Here is a tiny trained network, its code and every weight. The questions are about switching its units off for an input and a class, where a switched-off unit gives its printed mean instead of its output.

import numpy as np


def w(rows, s, z=0):
    codes = np.array(rows[::2]) - 128.0
    scale = np.full(codes.shape[1], s)
    scale[-1] = z or s
    return codes * scale


def norm(h):
    return h / np.sqrt((h * h).mean(-1, keepdims=True) + 1e-5)


def f(y):
    return np.maximum(y, 0)


def log_softmax(a):
    a = a - a.max(-1, keepdims=True)
    return a - np.log(np.exp(a).sum(-1, keepdims=True))


def net(x, mask):
    res = np.array(x, float).reshape(1, 6) / 4 @ E
    u = 0
    for l in range(3):
        y = f(norm(res) @ A[l][:, :-1].T + A[l][:, -1])
        res = res + np.where(mask[u : u + 12], y, B[l][:, -1]) @ B[l][:, :-1]
        u += 12
    return log_softmax(norm(res)[-1] @ U[:, :-1].T + U[:, -1])


A, B = {}, {}
E = w([
[147,170,244,66],'x0',
[132,199,39,194],'x1',
[93,120,80,45],'x2',
[167,202,111,207],'x3',
[3,107,145,210],'x4',
[99,148,80,49],'x5',
],0.0055)
A[0] = w([
[140,141,196,60,117],'L0N0',
[171,39,185,89,122],'L0N1',
[250,42,107,165,25],'L0N2',
[88,125,133,117,252],'L0N3',
[199,76,75,157,114],'L0N4',
[168,166,123,187,54],'L0N5',
[140,137,108,247,136],'L0N6',
[188,47,142,141,118],'L0N7',
[212,102,88,88,141],'L0N8',
[111,63,106,121,81],'L0N9',
[138,201,101,145,64],'L0N10',
[175,153,157,137,140],'L0N11',
],0.012,0.0049)
B[0] = w([
[186,71,139,156,220],'L0N0',
[103,139,145,129,225],'L0N1',
[210,212,177,155,187],'L0N2',
[180,59,93,249,232],'L0N3',
[191,112,241,175,199],'L0N4',
[99,103,111,106,178],'L0N5',
[99,158,130,203,255],'L0N6',
[219,254,79,208,184],'L0N7',
[185,131,102,174,220],'L0N8',
[106,124,29,127,162],'L0N9',
[108,208,77,138,169],'L0N10',
[80,72,105,97,186],'L0N11',
],0.007,0.006)
A[1] = w([
[198,197,113,80,86],'L1N0',
[145,187,58,177,138],'L1N1',
[73,122,56,172,142],'L1N2',
[185,130,211,216,130],'L1N3',
[189,234,210,7,251],'L1N4',
[93,2,20,113,5],'L1N5',
[200,142,14,127,147],'L1N6',
[226,164,144,63,121],'L1N7',
[27,144,93,115,104],'L1N8',
[147,150,61,190,136],'L1N9',
[113,124,202,96,117],'L1N10',
[149,117,229,116,58],'L1N11',
],0.0079,0.0028)
B[1] = w([
[129,137,92,161,163],'L1N0',
[84,225,184,110,214],'L1N1',
[117,76,114,98,192],'L1N2',
[166,88,127,69,254],'L1N3',
[94,92,67,254,180],'L1N4',
[92,30,72,86,173],'L1N5',
[128,136,124,74,206],'L1N6',
[151,141,68,197,181],'L1N7',
[112,80,174,133,144],'L1N8',
[105,122,155,94,221],'L1N9',
[142,61,205,148,140],'L1N10',
[100,64,162,112,156],'L1N11',
],0.0077,0.0073)
A[2] = w([
[159,212,93,133,57],'L2N0',
[121,147,89,239,164],'L2N1',
[29,59,86,10,1],'L2N2',
[116,214,104,143,73],'L2N3',
[100,98,59,207,195],'L2N4',
[63,66,103,64,32],'L2N5',
[91,205,103,80,140],'L2N6',
[182,67,140,128,166],'L2N7',
[184,230,101,137,178],'L2N8',
[130,61,35,100,83],'L2N9',
[108,1,176,77,166],'L2N10',
[79,221,119,72,92],'L2N11',
],0.0081,0.0039)
B[2] = w([
[127,118,179,70,169],'L2N0',
[99,96,135,109,255],'L2N1',
[92,86,105,49,176],'L2N2',
[78,141,131,89,165],'L2N3',
[64,127,112,128,248],'L2N4',
[98,145,80,86,163],'L2N5',
[165,160,90,36,155],'L2N6',
[153,105,70,81,214],'L2N7',
[123,136,115,73,226],'L2N8',
[168,122,99,62,185],'L2N9',
[108,195,207,91,232],'L2N10',
[171,255,139,79,150],'L2N11',
],0.0077,0.0061)
U = w([
[201,57,103,147,40],'0',
[151,37,255,97,83],'1',
[195,204,170,191,94],'2',
[28,123,157,218,254],'3',
[90,235,100,80,216],'4',
[165,106,81,49,134],'5',
[42,40,111,26,48],'6',
[212,152,145,146,78],'7',
],0.018,0.003)

Each question gives the input, the list of numbers given to net, and the class t.
The units are the neurons (one row each of A and B). Each row of codes is followed by its name. A weight is (code - 128) times the scale printed after its matrix; where a second scale follows, it is the last column's (A, B and U).
mask holds one flag per neuron, layer by layer. A switched-off neuron (its flag False) gives its mean, the last column of its row in B, instead of its output. The means were averaged over made-up inputs and are rounded, as every weight is.
A unit's drop is (log p(t) with every unit on - log p(t) with that unit switched off) / (log p(t) with every unit on - log p(t) with every unit switched off).
The circuit of an input: a set's keep is (log p(t) with only the set's units on - log p(t) with every unit switched off) / (log p(t) with every unit on - log p(t) with every unit switched off). Starting from the 12 units with the biggest drops (on a tie, the unit counted first), units are removed one at a time, each time the one whose removal leaves the highest keep (on an exact tie, the one counted first), for as long as the keep stays at least 0.8.
units of the circuit, in order: the units of the circuit, biggest drop first
most important unit: the unit with the biggest drop
k most important neurons: the k neurons with the biggest drops, biggest first
k most important neurons of layer l: the k neurons of layer l with the biggest drops, biggest first
drop of u: that unit's drop, to one decimal
input [-4,0,8,8,-5,-7], class 2: most important unit -> L0N4
input [-3,-3,-5,2,-7,-8], class 2: 2 most important neurons -> [L0N7; L0N2]
input [4,-7,0,-1,-4,8], class 0: units of the circuit, in order -> [L1N7; L1N4]
input [6,-6,-6,8,-3,8], class 0: 2 most important neurons of layer 1 -> [L1N4; L1N7]
input [6,-6,-5,7,-7,-1], class 0: 2 most important neurons of layer 1 -> [L1N4; L1N1]
input [-1,-4,-3,3,-1,1], class 2: 2 most important neurons of layer 0 -> [L0N7; L0N2]
input [7,-2,-8,2,8,6], class 1: 2 most important neurons -> [L1N3; L1N4]
input [4,4,0,3,1,-7], class 3: 4 most important neurons of layer 0 -> [L0N6; L0N7; L0N11; L0N2]
input [-6,7,-6,-2,-6,-6], class 2: 2 most important neurons of layer 0 -> [L0N4; L0N6]
input [0,0,6,6,-4,-6], class 2: 2 most important neurons of layer 0 -> [L0N4; L0N2]
input [-1,-8,4,-1,-8,-7], class 7: 2 most important neurons -> [L0N7; L0N2]
input [8,4,8,1,-5,-3], class 0: 2 most important neurons -> [L1N4; L0N0]
input [2,5,-6,7,3,5], class 4: 2 most important neurons of layer 1 -> [L1N4; L1N1]
input [2,-3,-1,-8,-4,-7], class 7: most important neuron of layer 0 -> [L0N7]
input [0,-2,2,0,3,-5], class 3: drop of L2N2 -> 0.1
input [7,-7,-3,3,-4,5], class 0: drop of L2N7 -> 0.2
input [-1,-6,-4,-4,-5,-8], class 7: drop of L1N8 -> 0.0
